Below is a small trained network, with its code and all its weights. Each question gives an input and a class and asks what happens when units are switched off, that is, made to give their printed mean instead of their output.

import numpy as np


def w(rows, s, z=0):
    codes = np.array(rows[::2]) - 128.0
    scale = np.full(codes.shape[1], s)
    scale[-1] = z or s
    return codes * scale


def f(y):
    return y / 2 * (1 + np.tanh(0.7978845608 * (y + 0.044715 * y**3)))


def log_softmax(a):
    a = a - a.max(-1, keepdims=True)
    return a - np.log(np.exp(a).sum(-1, keepdims=True))


def net(x, mask):
    res = np.array(x, float).reshape(1, 3) / 4 @ E
    y = f(res @ A[0][:, :-1].T + A[0][:, -1])
    res = res + np.where(mask, y, B[0][:, -1]) @ B[0][:, :-1]
    return log_softmax(res[-1] @ U[:, :-1].T + U[:, -1])


A, B = {}, {}
E = w([
[51,245,245,127,109,253,50],'x0',
[254,184,167,229,187,93,46],'x1',
[41,83,133,110,253,200,127],'x2',
],0.0095)
A[0] = w([
[128,139,117,118,74,87,88,25],'N1',
[161,116,109,74,216,187,126,91],'N2',
[176,158,149,102,73,122,120,198],'N3',
[87,128,150,154,217,97,127,102],'N4',
[72,124,114,9,35,155,184,62],'N5',
[71,134,83,87,166,127,150,255],'N6',
[160,188,169,152,177,112,141,94],'N7',
[172,76,52,98,106,138,142,100],'N8',
[152,149,144,127,45,95,149,132],'N9',
[195,113,79,124,176,120,80,155],'N10',
[134,126,98,94,152,83,140,38],'N11',
[90,182,162,103,65,190,64,60],'N12',
],0.012,0.0038)
B[0] = w([
[91,93,168,82,84,38,74,145],'N1',
[67,118,192,133,55,1,53,172],'N2',
[72,72,134,138,121,153,81,172],'N3',
[73,140,133,159,63,68,57,168],'N4',
[198,222,77,174,142,156,38,251],'N5',
[106,140,156,174,87,180,66,205],'N6',
[204,187,58,147,144,186,113,169],'N7',
[89,87,57,133,220,168,122,195],'N8',
[72,20,171,179,100,103,43,178],'N9',
[101,152,53,152,166,191,108,183],'N10',
[140,93,124,53,192,58,163,156],'N11',
[110,65,100,44,222,100,177,221],'N12',
],0.0089,0.016)
U = w([
[65,114,143,193,7,35,39,111],'0',
[241,248,31,214,129,188,63,105],'1',
[106,111,51,63,254,138,167,104],'2',
[137,148,90,213,98,209,145,254],'3',
[176,208,103,111,63,19,239,85],'4',
[195,153,143,125,29,79,229,68],'5',
],0.0084,0.0095)

Each question gives the input, the list of numbers given to net, and the class t.
The units are the neurons (one row each of A and B). Each row of codes is followed by its name. A weight is (code - 128) times the scale printed after its matrix; where a second scale follows, it is the last column's (A, B and U).
mask holds one flag per neuron, in row order. A switched-off neuron (its flag False) gives its mean, the last column of its row in B, instead of its output. The means were averaged over made-up inputs and are rounded, as every weight is.
A unit's drop is (log p(t) with every unit on - log p(t) with that unit switched off) / (log p(t) with every unit on - log p(t) with every unit switched off).
The circuit of an input: a set's keep is (log p(t) with only the set's units on - log p(t) with every unit switched off) / (log p(t) with every unit on - log p(t) with every unit switched off). Starting from all 12 units, units are removed one at a time, each time the one whose removal leaves the highest keep (on an exact tie, the one counted first), for as long as the keep stays at least 0.8.
units of the circuit, in order: the units of the circuit, biggest drop first
top k neurons: the k neurons with the biggest drops, biggest first
drop of u: that unit's drop, to one decimal
input [1,-1,-2], class 3: top 3 neurons => (N2; N4; N5)
input [-6,3,-1], class 2: top neuron => (N5)
input [2,1,-3], class 3: top 4 neurons => (N2; N4; N5; N11)
input [0,0,0], class 3: units of the circuit, in order => (N5; N12; N2)
input [-6,2,-6], class 0: top 3 neurons => (N9; N12; N1)
input [6,-4,-5], class 2: top 4 neurons => (N12; N2; N6; N4)
input [7,-8,4], class 1: top 2 neurons => (N5; N6)
input [2,4,-4], class 0: top 4 neurons => (N5; N9; N3; N8)
input [6,6,7], class 0: top 2 neurons => (N2; N4)
input [7,2,7], class 0: top 3 neurons => (N2; N4; N8)
input [5,0,4], class 2: top 2 neurons => (N12; N9)
input [-2,-2,2], class 3: top 2 neurons => (N12; N5)
input [-7,5,2], class 2: top 2 neurons => (N5; N11)
input [-7,-2,-6], class 2: units of the circuit, in order => (N8)
input [1,5,5], class 0: top 2 neurons => (N5; N2)
input [-6,5,2], class 2: top 4 neurons => (N5; N6; N11; N8)
input [-6,-8,-2], class 1: top 2 neurons => (N5; N12)
input [8,-1,-3], class 2: drop of N12 => 0.7
input [5,-2,0], class 2: drop of N12 => 0.9
input [4,-7,1], class 1: drop of N5 => 1.4
input [7,2,-5], class 2: drop of N12 => 0.8
input [3,3,3], class 3: units of the circuit, in order => (N5)
